Below is a small trained network, with its code and all its weights. Each question gives an input and a class and asks what happens when units are switched off, that is, made to give their printed mean instead of their output.

import numpy as np


def w(rows, s, z=0):
    codes = np.array(rows[::2]) - 128.0
    scale = np.full(codes.shape[1], s)
    scale[-1] = z or s
    return codes * scale


def norm(h):
    return h / np.sqrt((h * h).mean(-1, keepdims=True) + 1e-5)


def f(y):
    return np.maximum(y, 0)


def log_softmax(a):
    a = a - a.max(-1, keepdims=True)
    return a - np.log(np.exp(a).sum(-1, keepdims=True))


def net(x, mask):
    res = np.array(x, float).reshape(1, 4) / 4 @ E
    u = 0
    for l in range(2):
        y = f(norm(res) @ A[l][:, :-1].T + A[l][:, -1])
        res = res + np.where(mask[u : u + 10], y, B[l][:, -1]) @ B[l][:, :-1]
        u += 10
    return log_softmax(norm(res)[-1] @ U[:, :-1].T + U[:, -1])


A, B = {}, {}
E = w([
[128,127,127,129,127,129,129],'x0',
[91,143,135,108,72,10,161],'x1',
[121,52,152,58,145,114,98],'x2',
[229,78,49,138,172,91,119],'x3',
],0.0011)
A[0] = w([
[129,129,161,78,103,152,96,79],'0.n0',
[90,143,137,61,160,148,115,44],'0.n1',
[69,133,151,88,147,147,113,117],'0.n2',
[182,86,83,157,185,159,106,85],'0.n3',
[131,111,140,58,166,208,66,80],'0.n4',
[114,69,131,91,79,106,109,129],'0.n5',
[84,134,156,112,150,255,111,115],'0.n6',
[106,102,168,121,104,212,100,46],'0.n7',
[201,94,100,106,152,83,141,6],'0.n8',
[159,155,145,162,157,194,112,131],'0.n9',
],0.0028,0.0011)
B[0] = w([
[211,154,181,86,152,87,178,167],'0.n0',
[234,118,179,150,152,84,124,162],'0.n1',
[219,157,169,122,103,97,210,195],'0.n2',
[157,200,220,53,37,168,168,239],'0.n3',
[67,235,56,43,178,138,172,225],'0.n4',
[197,93,164,174,197,176,126,202],'0.n5',
[128,50,42,215,163,17,94,254],'0.n6',
[159,80,93,183,198,8,130,195],'0.n7',
[2,159,114,169,208,149,153,212],'0.n8',
[108,90,254,156,49,104,52,214],'0.n9',
],0.0019,0.0018)
A[1] = w([
[224,75,98,174,182,158,125,197],'1.n0',
[62,40,153,100,152,82,108,48],'1.n1',
[199,149,12,100,155,74,175,118],'1.n2',
[142,143,139,149,87,46,152,148],'1.n3',
[123,85,96,22,128,189,106,73],'1.n4',
[103,68,69,246,111,115,106,74],'1.n5',
[161,62,232,114,67,119,105,2],'1.n6',
[40,77,182,199,156,165,118,195],'1.n7',
[130,5,78,123,188,96,110,70],'1.n8',
[196,186,121,138,67,204,105,85],'1.n9',
],0.0028,0.00064)
B[1] = w([
[67,141,172,82,74,122,184,248],'1.n0',
[225,131,188,136,153,98,159,199],'1.n1',
[161,85,127,145,111,140,45,249],'1.n2',
[98,150,84,145,152,207,123,243],'1.n3',
[43,86,6,151,165,213,57,172],'1.n4',
[185,84,75,78,40,176,42,195],'1.n5',
[139,81,118,73,40,226,123,167],'1.n6',
[192,122,15,131,159,81,79,185],'1.n7',
[101,216,173,189,186,91,178,236],'1.n8',
[118,61,198,57,131,66,181,185],'1.n9',
],0.0028,0.0021)
U = w([
[194,103,12,205,54,120,5,209],'0',
[161,53,239,20,37,167,202,179],'1',
[182,136,186,182,250,14,164,158],'2',
[23,74,51,47,219,250,85,3],'3',
[2,248,90,184,65,150,211,23],'4',
],0.0071,0.0018)

Each question gives the input, the list of numbers given to net, and the class t.
The units are the neurons (one row each of A and B). Each row of codes is followed by its name. A weight is (code - 128) times the scale printed after its matrix; where a second scale follows, it is the last column's (A, B and U).
mask holds one flag per neuron, layer by layer. A switched-off neuron (its flag False) gives its mean, the last column of its row in B, instead of its output. The means were averaged over made-up inputs and are rounded, as every weight is.
A unit's drop is (log p(t) with every unit on - log p(t) with that unit switched off) / (log p(t) with every unit on - log p(t) with every unit switched off).
The circuit of an input: a set's keep is (log p(t) with only the set's units on - log p(t) with every unit switched off) / (log p(t) with every unit on - log p(t) with every unit switched off). Starting from the 12 units with the biggest drops (on a tie, the unit counted first), units are removed one at a time, each time the one whose removal leaves the highest keep (on an exact tie, the one counted first), for as long as the keep stays at least 0.8.
units of the circuit, in order: the units of the circuit, biggest drop first
most important unit: the unit with the biggest drop
top k neurons: the k neurons with the biggest drops, biggest first
k most important neurons of layer l: the k neurons of layer l with the biggest drops, biggest first
drop when u is switched off: that unit's drop, to one decimal
input [2,-1,1,-7], class 2: units of the circuit, in order : (0.n6; 0.n7; 1.n1)
input [0,-5,0,3], class 1: top 4 neurons : (0.n3; 1.n9; 0.n9; 1.n3)
input [-8,-3,-6,-8], class 0: most important unit : 0.n6
input [2,-6,0,8], class 1: units of the circuit, in order : (0.n3; 1.n0)
input [-4,0,-4,8], class 1: units of the circuit, in order : (0.n3; 0.n6; 1.n0)
input [-6,-5,5,0], class 2: top 4 neurons : (0.n6; 0.n7; 0.n4; 1.n8)
input [8,-8,0,-3], class 0: top 2 neurons : (0.n6; 1.n5)
input [-4,-1,4,7], class 3: top 2 neurons : (1.n4; 0.n3)
input [-3,0,-7,5], class 1: top 3 neurons : (1.n9; 0.n6; 0.n3)
input [-2,0,3,-8], class 2: 2 most important neurons of layer 1 : (1.n0; 1.n5)
input [-5,-7,-6,1], class 1: top 2 neurons : (1.n9; 0.n3)
input [0,7,-2,1], class 0: top 3 neurons : (0.n3; 1.n0; 1.n8)
input [-8,5,-5,2], class 0: top 2 neurons : (0.n3; 1.n2)
input [2,-3,-2,-5], class 0: most important unit : 1.n5
input [3,-3,0,8], class 1: top 2 neurons : (0.n3; 1.n0)
input [7,0,-8,1], class 1: 4 most important neurons of layer 0 : (0.n8; 0.n6; 0.n7; 0.n4)
input [-4,-4,2,0], class 2: 3 most important neurons of layer 0 : (0.n4; 0.n6; 0.n7)
input [-8,-1,2,-8], class 2: top 2 neurons : (0.n6; 0.n3)
input [6,-4,4,-1], class 2: top 2 neurons : (0.n6; 0.n4)
input [-5,-1,-5,3], class 1: top neuron : (1.n9)
input [-3,-4,3,7], class 3: top 2 neurons : (1.n4; 0.n8)
input [4,-1,-7,5], class 1: drop when 0.n6 is switched off : 0.1
input [4,0,2,-3], class 2: drop when 1.n6 is switched off : 0.0
input [6,-5,-5,2], class 1: drop when 0.n3 is switched off : 0.1
input [-1,-4,6,6], class 3: drop when 1.n4 is switched off : 0.3
